Below are the code and all the weights of a small trained network. Each question names an input and a class and asks about switching units off, where a switched-off unit gives its printed mean instead of its output.

import numpy as np


def w(rows, s, z=0):
    codes = np.array(rows[::2]) - 128.0
    scale = np.full(codes.shape[1], s)
    scale[-1] = z or s
    return codes * scale


def f(y):
    return np.maximum(y, 0)


def log_softmax(a):
    a = a - a.max(-1, keepdims=True)
    return a - np.log(np.exp(a).sum(-1, keepdims=True))


def net(x, mask):
    res = np.array(x, float).reshape(1, 7) / 4 @ E
    y = f(res @ A[0][:, :-1].T + A[0][:, -1])
    res = res + np.where(mask, y, B[0][:, -1]) @ B[0][:, :-1]
    return log_softmax(res[-1] @ U[:, :-1].T + U[:, -1])


A, B = {}, {}
E = w([
[183,180,156,151,103,139,157,215,168,117],'x0',
[53,116,53,164,190,122,73,117,63,69],'x1',
[115,146,172,114,116,179,159,164,203,60],'x2',
[17,183,247,68,171,255,134,58,91,144],'x3',
[32,50,175,231,191,195,224,196,139,113],'x4',
[167,111,108,217,175,146,153,62,107,160],'x5',
[38,53,240,123,123,186,103,138,161,120],'x6',
],0.0059)
A[0] = w([
[51,14,162,174,220,205,144,120,60,117,197],'neuron 1',
[205,177,18,122,64,69,95,111,146,138,254],'neuron 2',
[66,147,164,132,173,188,59,105,110,147,154],'neuron 3',
[127,180,201,124,80,168,184,198,225,147,106],'neuron 4',
[122,97,98,183,107,71,105,152,171,81,178],'neuron 5',
[104,228,160,40,154,139,110,58,125,92,185],'neuron 6',
[163,131,170,107,76,130,203,121,127,155,125],'neuron 7',
[94,3,115,69,86,112,111,119,158,117,196],'neuron 8',
[160,79,121,220,113,116,169,181,139,172,181],'neuron 9',
[200,193,69,157,146,114,116,76,118,221,177],'neuron 10',
[107,218,121,106,103,136,70,121,113,102,205],'neuron 11',
[118,111,150,53,83,79,75,136,111,136,199],'neuron 12',
],0.0067,0.0039)
B[0] = w([
[53,97,31,181,217,130,253,56,206,209,229],'neuron 1',
[147,90,124,68,44,122,123,148,31,68,254],'neuron 2',
[89,217,99,179,198,129,164,121,163,126,187],'neuron 3',
[201,96,185,103,76,149,192,111,127,164,207],'neuron 4',
[122,113,94,112,155,140,46,160,94,79,185],'neuron 5',
[114,150,53,116,190,158,23,167,77,101,207],'neuron 6',
[181,85,169,122,115,147,135,136,137,162,168],'neuron 7',
[128,128,66,174,178,107,96,186,91,67,180],'neuron 8',
[120,116,59,148,142,135,141,170,100,166,194],'neuron 9',
[145,46,123,39,74,120,137,119,53,129,204],'neuron 10',
[94,155,63,129,161,178,39,161,76,74,186],'neuron 11',
[155,182,8,89,143,139,91,184,79,104,193],'neuron 12',
],0.0067,0.0096)
U = w([
[141,142,175,181,119,168,196,142,197,144,109],'0',
[173,86,149,64,96,112,146,65,86,146,95],'1',
[131,253,229,91,154,205,119,98,154,156,74],'2',
[16,177,81,187,240,148,145,76,153,152,159],'3',
[131,170,100,86,137,148,34,195,80,42,195],'4',
[80,168,169,168,108,49,88,55,158,106,5],'5',
],0.0074,0.0031)

Each question gives the input, the list of numbers given to net, and the class t.
The units are the neurons (one row each of A and B). Each row of codes is followed by its name. A weight is (code - 128) times the scale printed after its matrix; where a second scale follows, it is the last column's (A, B and U).
mask holds one flag per neuron, in row order. A switched-off neuron (its flag False) gives its mean, the last column of its row in B, instead of its output. The means were averaged over made-up inputs and are rounded, as every weight is.
A unit's drop is (log p(t) with every unit on - log p(t) with that unit switched off) / (log p(t) with every unit on - log p(t) with every unit switched off).
The circuit of an input: a set's keep is (log p(t) with only the set's units on - log p(t) with every unit switched off) / (log p(t) with every unit on - log p(t) with every unit switched off). Starting from all 12 units, units are removed one at a time, each time the one whose removal leaves the highest keep (on an exact tie, the one counted first), for as long as the keep stays at least 0.8.
circuit, biggest first: the units of the circuit, biggest drop first
most important unit: the unit with the biggest drop
k most important neurons: the k neurons with the biggest drops, biggest first
drop of u: that unit's drop, to one decimal
input [-8,-1,-4,-6,5,2,-4], class 1: 2 most important neurons -> (neuron 6; neuron 10)
input [3,-2,7,3,-3,-1,6], class 2: circuit, biggest first -> (neuron 4; neuron 2)
input [-7,-8,-8,5,-2,0,-3], class 4: most important unit -> neuron 6
input [7,-8,-7,-8,1,-2,-8], class 1: 3 most important neurons -> (neuron 10; neuron 6; neuron 11)
input [8,2,3,2,3,5,-3], class 0: circuit, biggest first -> (neuron 6; neuron 11; neuron 12)
input [-1,-3,1,-1,4,-8,5], class 0: circuit, biggest first -> (neuron 4; neuron 6; neuron 2)
input [6,1,3,4,-3,-1,5], class 2: circuit, biggest first -> (neuron 2; neuron 4)
input [2,-2,6,1,4,2,4], class 0: circuit, biggest first -> (neuron 4; neuron 6)
input [3,-8,2,-2,-1,-4,4], class 0: circuit, biggest first -> (neuron 2; neuron 4)
input [7,7,-7,-4,2,0,5], class 3: circuit, biggest first -> (neuron 1; neuron 2)
input [-2,-8,-3,-4,6,-8,5], class 0: drop of neuron 6 -> 0.2
input [-8,1,1,-5,6,3,-8], class 1: drop of neuron 8 -> 0.1
input [-1,3,-8,1,4,-4,-1], class 3: drop of neuron 6 -> 0.0
input [-6,7,6,4,1,-8,1], class 3: most important unit -> neuron 1
